Below are the code and all the weights of a small trained network. Each question names an input and a target symbol and asks about switching units off, where a switched-off unit gives its printed mean instead of its output.

import numpy as np


def w(rows, s, z=0):
    codes = np.array(rows[::2]) - 128.0
    scale = np.full(codes.shape[1], s)
    scale[-1] = z or s
    return codes * scale


def norm(h):
    return h / np.sqrt((h * h).mean(-1, keepdims=True) + 1e-5)


def f(y):
    return y / 2 * (1 + np.tanh(0.7978845608 * (y + 0.044715 * y**3)))


def softmax(a):
    e = np.exp(a - a.max(-1, keepdims=True))
    return e / e.sum(-1, keepdims=True)


def log_softmax(a):
    a = a - a.max(-1, keepdims=True)
    return a - np.log(np.exp(a).sum(-1, keepdims=True))


def net(x, mask):
    ids = ['αβγεηπψ'.index(c) for c in x.split()]
    T = len(ids)
    res = E[ids] + P[:T]
    u = 0
    for l in range(2):
        q, k, v = (norm(res) @ M[l].T for M in (Q, K, V))
        z = softmax(np.where(np.tri(T) > 0, q @ k.T / 3**0.5, -1e9)) @ v
        res = res + np.where(mask[u], z, O[l][:, -1]) @ O[l][:, :-1]
        u += 1
        y = f(norm(res) @ A[l][:, :-1].T + A[l][:, -1])
        res = res + np.where(mask[u : u + 16], y, B[l][:, -1]) @ B[l][:, :-1]
        u += 16
    return log_softmax(norm(res)[-1] @ U[:, :-1].T + U[:, -1])


Q, K, V, O, A, B = {}, {}, {}, {}, {}, {}
E = w([
[242,175,65],'α',
[94,22,230],'β',
[6,158,96],'γ',
[220,34,161],'ε',
[123,83,106],'η',
[116,217,200],'π',
[75,46,118],'ψ',
],0.013)
P = w([
[137,74,177],'0',
[88,108,189],'1',
[64,116,172],'2',
[48,125,152],'3',
[34,132,136],'4',
[19,125,113],'5',
[2,126,85],'6',
],0.0059)
Q[0] = w([
[92,112,98],'L0H1',
[92,91,233],'L0H1',
[248,126,115],'L0H1',
],0.017)
K[0] = w([
[59,122,59],'L0H1',
[80,81,255],'L0H1',
[246,112,57],'L0H1',
],0.0092)
V[0] = w([
[235,117,223],'L0H1',
[192,1,107],'L0H1',
[102,94,190],'L0H1',
],0.0061)
O[0] = w([
[61,129,2,119],'L0H1',
[82,97,64,129],'L0H1',
[156,161,50,253],'L0H1',
],0.0062,0.002)
A[0] = w([
[230,82,176,47],'L0N1',
[180,175,38,105],'L0N2',
[249,69,207,113],'L0N3',
[233,81,188,203],'L0N4',
[232,80,170,138],'L0N5',
[168,232,82,202],'L0N6',
[113,131,136,75],'L0N7',
[101,74,45,152],'L0N8',
[249,69,183,98],'L0N9',
[254,96,51,230],'L0N10',
[57,190,172,55],'L0N11',
[66,169,123,69],'L0N12',
[85,43,91,137],'L0N13',
[89,183,97,178],'L0N14',
[158,112,120,2],'L0N15',
[119,139,2,58],'L0N16',
],0.012,0.0037)
B[0] = w([
[87,120,111,131],'L0N1',
[141,171,71,167],'L0N2',
[79,121,64,151],'L0N3',
[49,148,46,167],'L0N4',
[5,138,67,151],'L0N5',
[178,187,87,206],'L0N6',
[137,120,128,122],'L0N7',
[146,159,186,213],'L0N8',
[80,127,99,150],'L0N9',
[82,188,148,226],'L0N10',
[159,71,110,197],'L0N11',
[148,89,137,150],'L0N12',
[186,164,157,254],'L0N13',
[165,106,142,164],'L0N14',
[85,120,144,110],'L0N15',
[153,138,151,161],'L0N16',
],0.012,0.0064)
Q[1] = w([
[23,207,39],'L1H1',
[88,250,26],'L1H1',
[235,88,45],'L1H1',
],0.011)
K[1] = w([
[164,248,68],'L1H1',
[174,204,88],'L1H1',
[222,83,101],'L1H1',
],0.015)
V[1] = w([
[227,64,127],'L1H1',
[117,1,37],'L1H1',
[123,249,98],'L1H1',
],0.0071)
O[1] = w([
[81,142,108,107],'L1H1',
[82,255,154,3],'L1H1',
[155,66,204,63],'L1H1',
],0.0099,0.002)
A[1] = w([
[61,45,166,174],'L1N1',
[84,169,140,135],'L1N2',
[4,63,28,227],'L1N3',
[167,181,175,19],'L1N4',
[78,128,167,77],'L1N5',
[164,147,22,89],'L1N6',
[29,150,181,63],'L1N7',
[201,142,143,104],'L1N8',
[132,122,69,108],'L1N9',
[64,59,52,255],'L1N10',
[60,179,115,144],'L1N11',
[58,80,104,153],'L1N12',
[164,206,112,140],'L1N13',
[168,46,141,173],'L1N14',
[73,89,191,171],'L1N15',
[44,89,87,138],'L1N16',
],0.017,0.0096)
B[1] = w([
[67,168,109,186],'L1N1',
[107,93,84,180],'L1N2',
[29,63,101,247],'L1N3',
[108,90,126,136],'L1N4',
[144,153,132,143],'L1N5',
[128,139,202,155],'L1N6',
[137,179,154,187],'L1N7',
[89,142,126,173],'L1N8',
[119,129,177,129],'L1N9',
[82,4,106,205],'L1N10',
[150,132,55,214],'L1N11',
[67,140,42,174],'L1N12',
[67,62,136,192],'L1N13',
[120,128,80,177],'L1N14',
[104,199,147,187],'L1N15',
[70,130,69,185],'L1N16',
],0.015,0.012)
U = w([
[41,106,53,90],'α',
[128,254,107,128],'β',
[123,178,150,101],'γ',
[95,74,220,141],'ε',
[141,132,123,53],'η',
[215,104,66,207],'π',
[204,131,167,252],'ψ',
],0.014,0.0047)

Each question gives the input, a string of symbols that net reads in full, and the target symbol t.
The units are the heads (3 rows each of Q, K, V and O) and the neurons (one row each of A and B). Each row of codes is followed by its name. A weight is (code - 128) times the scale printed after its matrix; where a second scale follows, it is the last column's (O, A, B and U).
mask holds one flag per unit, layer by layer, with each layer's heads first. A switched-off unit (its flag False) gives its mean, the last column of its rows in O or B, instead of its output. The means were averaged over made-up inputs and are rounded, as every weight is.
A unit's drop is (log p(t) with every unit on - log p(t) with that unit switched off) / (log p(t) with every unit on - log p(t) with every unit switched off).
unit that matters most: the unit with the biggest drop
k most important neurons: the k neurons with the biggest drops, biggest first
top k neurons in layer l: the k neurons of layer l with the biggest drops, biggest first
drop when u is switched off: that unit's drop, to one decimal
input ε α π, target π: unit that matters most -> L0N10
input ψ ψ ε ψ, target β: 4 most important neurons -> (L1N10 L1N3 L1N13 L0N6)
input ψ π η, target ψ: 3 most important neurons -> (L1N3 L0N13 L0N8)
input π π β β, target β: 2 most important neurons -> (L0N6 L0N13)
input α β π β π π, target ε: 2 most important neurons -> (L0N10 L0N6)
input ψ γ π η ψ α α, target β: top 3 neurons in layer 0 -> (L0N6 L0N2 L0N10)
input β ε η, target ε: 2 most important neurons -> (L1N13 L0N10)
input β β β π π, target ε: top 2 neurons in layer 1 -> (L1N13 L1N6)
input ε γ ψ ε, target β: 4 most important neurons -> (L1N10 L1N3 L0N8 L1N13)
input ψ ε π, target π: top 2 neurons in layer 0 -> (L0N11 L0N13)
input α ε β ψ β, target β: 2 most important neurons -> (L0N13 L0N6)
input β π π π ψ, target ε: 2 most important neurons -> (L0N11 L0N10)
input α α ε α π ψ, target β: 3 most important neurons -> (L1N10 L1N3 L1N13)
input π β α β β α, target β: most important neuron -> (L1N10)
input η β η, target ε: drop when L1N13 is switched off -> 0.2
input π η α η, target ψ: drop when L1N3 is switched off -> 0.6
input β ψ ε π α ψ, target ε: drop when L0N11 is switched off -> 0.3
